Here is a tiny trained network, its code and every weight. The questions are about switching its units off for an input and a class, where a switched-off unit gives its printed mean instead of its output.

import numpy as np


def w(rows, s, z=0):
    codes = np.array(rows[::2]) - 128.0
    scale = np.full(codes.shape[1], s)
    scale[-1] = z or s
    return codes * scale


def norm(h):
    return h / np.sqrt((h * h).mean(-1, keepdims=True) + 1e-5)


def f(y):
    return y / 2 * (1 + np.tanh(0.7978845608 * (y + 0.044715 * y**3)))


def log_softmax(a):
    a = a - a.max(-1, keepdims=True)
    return a - np.log(np.exp(a).sum(-1, keepdims=True))


def net(x, mask):
    res = np.array(x, float).reshape(1, 6) / 4 @ E
    u = 0
    for l in range(4):
        y = f(norm(res) @ A[l][:, :-1].T + A[l][:, -1])
        res = res + np.where(mask[u : u + 8], y, B[l][:, -1]) @ B[l][:, :-1]
        u += 8
    return log_softmax(norm(res)[-1] @ U[:, :-1].T + U[:, -1])


A, B = {}, {}
E = w([
[111,127,91,122,133,160,187,126,130,181,43,128],'x0',
[166,81,18,139,189,88,1,215,150,125,91,125],'x1',
[173,131,160,226,207,147,185,95,210,152,172,119],'x2',
[52,93,15,226,25,136,150,143,189,179,212,80],'x3',
[224,78,55,63,46,164,196,91,108,76,147,159],'x4',
[148,128,156,172,96,105,170,204,112,108,121,179],'x5',
],0.0066)
A[0] = w([
[64,150,89,124,136,138,203,135,115,178,26,134,61],'L0N0',
[52,128,107,153,77,130,141,144,142,132,150,106,22],'L0N1',
[68,164,181,122,94,139,163,83,91,134,150,135,28],'L0N2',
[47,146,177,161,149,101,99,151,119,161,105,131,1],'L0N3',
[123,144,178,182,69,122,172,248,83,108,110,158,52],'L0N4',
[72,139,104,93,143,145,81,24,114,143,137,92,43],'L0N5',
[109,143,173,118,108,101,78,139,110,94,233,134,46],'L0N6',
[59,143,138,67,54,112,97,159,81,134,107,115,38],'L0N7',
],0.014,0.0075)
B[0] = w([
[233,89,184,158,85,134,37,87,133,124,150,91,232],'L0N0',
[66,142,128,153,101,130,97,91,67,226,160,169,213],'L0N1',
[110,79,211,113,67,69,197,242,186,132,95,95,238],'L0N2',
[64,175,121,76,180,228,109,155,94,43,218,33,213],'L0N3',
[142,113,99,25,175,88,120,60,214,173,154,132,241],'L0N4',
[145,117,93,32,175,90,126,74,210,176,161,140,202],'L0N5',
[229,93,166,167,87,156,41,77,125,143,116,91,203],'L0N6',
[92,88,76,219,184,169,179,101,122,1,34,236,255],'L0N7',
],0.014,0.0062)
A[1] = w([
[140,205,88,124,119,97,135,153,104,112,104,122,2],'L1N0',
[110,209,139,130,143,101,144,201,62,166,133,153,46],'L1N1',
[163,167,171,234,219,136,213,107,194,155,176,104,39],'L1N2',
[123,217,217,78,173,91,123,106,10,153,57,171,45],'L1N3',
[177,185,58,80,47,145,213,119,71,87,161,120,44],'L1N4',
[121,151,61,139,149,69,64,244,132,136,74,97,30],'L1N5',
[153,203,119,138,160,98,172,158,87,153,138,132,71],'L1N6',
[126,191,85,144,98,95,122,174,108,155,90,97,24],'L1N7',
],0.014,0.0034)
B[1] = w([
[171,117,130,167,93,94,157,127,196,138,142,156,116],'L1N0',
[164,94,144,99,140,169,103,117,114,106,100,135,126],'L1N1',
[77,58,100,173,151,163,145,51,173,13,38,232,254],'L1N2',
[85,213,211,152,151,134,122,125,53,244,152,192,181],'L1N3',
[135,147,104,99,95,196,189,114,96,100,186,56,176],'L1N4',
[103,105,154,114,71,82,163,254,166,137,86,75,171],'L1N5',
[155,163,125,155,138,130,143,96,173,135,106,141,123],'L1N6',
[83,96,138,101,98,36,111,56,143,181,153,157,119],'L1N7',
],0.0091,0.0063)
A[2] = w([
[144,150,82,52,184,77,134,92,237,160,149,162,48],'L2N0',
[174,169,235,44,198,91,112,137,50,140,50,176,157],'L2N1',
[65,127,44,202,52,101,130,133,102,203,153,142,4],'L2N2',
[151,95,21,131,155,78,24,228,133,139,81,115,103],'L2N3',
[184,163,59,103,94,116,164,127,36,83,147,149,111],'L2N4',
[246,117,159,194,96,138,53,96,114,110,119,85,71],'L2N5',
[82,146,61,184,76,73,122,114,104,169,144,123,22],'L2N6',
[222,124,79,107,74,146,211,107,115,122,176,127,144],'L2N7',
],0.013,0.0035)
B[2] = w([
[156,150,33,14,178,1,130,160,94,152,132,141,243],'L2N0',
[113,125,27,233,76,168,149,91,162,244,241,147,254],'L2N1',
[208,221,99,185,180,176,178,153,124,233,195,192,187],'L2N2',
[100,66,249,99,62,95,219,149,206,116,96,103,221],'L2N3',
[70,165,148,146,216,164,60,153,159,78,113,101,173],'L2N4',
[239,135,133,154,64,155,41,139,76,125,86,101,236],'L2N5',
[96,169,131,191,136,147,130,92,137,202,162,182,158],'L2N6',
[32,102,206,104,195,136,53,124,143,105,174,27,209],'L2N7',
],0.0092,0.0083)
A[3] = w([
[117,194,146,127,114,125,136,120,105,118,93,127,54],'L3N0',
[84,188,122,131,86,95,172,149,42,134,108,111,4],'L3N1',
[151,191,138,142,60,97,159,164,30,121,92,142,92],'L3N2',
[137,197,129,152,79,64,150,115,51,104,89,111,3],'L3N3',
[149,214,171,118,51,64,160,157,43,120,100,97,74],'L3N4',
[102,223,155,63,139,71,116,165,31,154,85,173,23],'L3N5',
[92,175,137,95,110,118,121,118,67,136,67,133,48],'L3N6',
[103,134,230,98,40,92,252,110,83,135,119,116,54],'L3N7',
],0.014,0.0026)
B[3] = w([
[87,80,113,128,134,135,48,105,254,155,166,129,106],'L3N0',
[100,87,139,138,119,125,106,117,186,139,128,144,119],'L3N1',
[143,126,127,101,158,120,137,111,126,138,146,125,134],'L3N2',
[126,120,83,115,115,101,83,161,150,142,128,126,118],'L3N3',
[139,143,126,101,133,109,117,142,116,114,97,140,143],'L3N4',
[156,106,116,128,86,123,136,102,134,123,137,116,135],'L3N5',
[79,107,147,122,124,118,76,119,149,158,124,121,109],'L3N6',
[128,145,117,131,124,104,142,190,132,139,94,120,255],'L3N7',
],0.022,0.0057)
U = w([
[108,189,90,203,123,159,170,108,114,246,199,199,173],'0',
[107,102,188,113,64,63,218,234,174,133,67,102,149],'1',
[154,98,57,1,181,39,110,62,174,143,149,140,131],'2',
[243,79,176,171,55,172,33,73,115,106,105,94,124],'3',
[73,102,68,193,161,170,188,89,111,5,32,239,115],'4',
[32,190,156,100,186,199,100,171,82,59,190,16,138],'5',
[152,203,118,81,92,107,112,139,26,98,95,126,4],'6',
],0.0085,0.0035)

Each question gives the input, the list of numbers given to net, and the class t.
The units are the neurons (one row each of A and B). Each row of codes is followed by its name. A weight is (code - 128) times the scale printed after its matrix; where a second scale follows, it is the last column's (A, B and U).
mask holds one flag per neuron, layer by layer. A switched-off neuron (its flag False) gives its mean, the last column of its row in B, instead of its output. The means were averaged over made-up inputs and are rounded, as every weight is.
A unit's drop is (log p(t) with every unit on - log p(t) with that unit switched off) / (log p(t) with every unit on - log p(t) with every unit switched off).
unit that matters most: the unit with the biggest drop
k most important neurons: the k neurons with the biggest drops, biggest first
k most important neurons of layer l: the k neurons of layer l with the biggest drops, biggest first
input [-8,-7,6,4,-3,0], class 3: 2 most important neurons	L0N6; L2N5
input [2,7,3,6,-2,8], class 2: 3 most important neurons	L0N4; L2N0; L0N2
input [0,5,8,-5,3,-7], class 4: 4 most important neurons of layer 0	L0N4; L0N0; L0N5; L0N6
input [6,-5,-3,-4,-7,-7], class 2: 3 most important neurons	L0N5; L0N6; L2N0
input [1,6,8,2,5,0], class 4: 4 most important neurons	L1N2; L0N2; L0N4; L0N0
input [-5,-5,6,0,4,-7], class 2: unit that matters most	L0N5
input [-5,6,6,-5,7,-5], class 5: 2 most important neurons of layer 0	L0N2; L0N4
input [5,7,-1,5,-1,-5], class 1: 2 most important neurons	L2N3; L1N5
input [6,-8,-7,2,-6,-8], class 1: 2 most important neurons	L0N2; L0N4
input [8,-3,1,-3,-7,-4], class 3: 2 most important neurons	L0N0; L2N5
input [-4,4,-6,6,1,-6], class 0: 3 most important neurons	L0N1; L0N4; L2N2
input [8,-7,4,2,5,-1], class 3: 2 most important neurons of layer 2	L2N5; L2N3
input [-1,1,-5,2,7,-2], class 5: 3 most important neurons	L1N4; L2N7; L1N2
input [-5,5,-6,-1,-3,2], class 4: 2 most important neurons	L0N7; L0N0
input [4,-1,-6,-7,6,3], class 0: 2 most important neurons	L1N3; L2N1
input [-3,6,-2,2,4,5], class 1: 3 most important neurons	L2N3; L1N5; L0N5
input [-2,0,3,2,5,-4], class 5: 4 most important neurons	L0N4; L1N4; L0N7; L2N7
input [-1,-1,7,4,-3,-3], class 4: unit that matters most	L1N2
input [-8,5,-8,5,5,-5], class 3: 4 most important neurons of layer 0	L0N6; L0N2; L0N4; L0N3
input [0,1,7,-8,2,-2], class 0: most important neuron of layer 0	L0N7
input [-2,-4,-7,6,8,-1], class 5: 3 most important neurons of layer 2	L2N7; L2N4; L2N1
input [8,7,6,-3,4,7], class 3: 3 most important neurons of layer 0	L0N0; L0N2; L0N5
input [1,-6,1,-7,-6,6], class 0: 3 most important neurons of layer 2	L2N1; L2N3; L2N7
input [-3,-6,7,-1,1,-6], class 4: 2 most important neurons of layer 0	L0N4; L0N0
input [-5,-3,-6,-3,8,7], class 5: 2 most important neurons of layer 2	L2N7; L2N4
input [-7,6,-5,4,-6,0], class 3: 2 most important neurons of layer 0	L0N6; L0N2
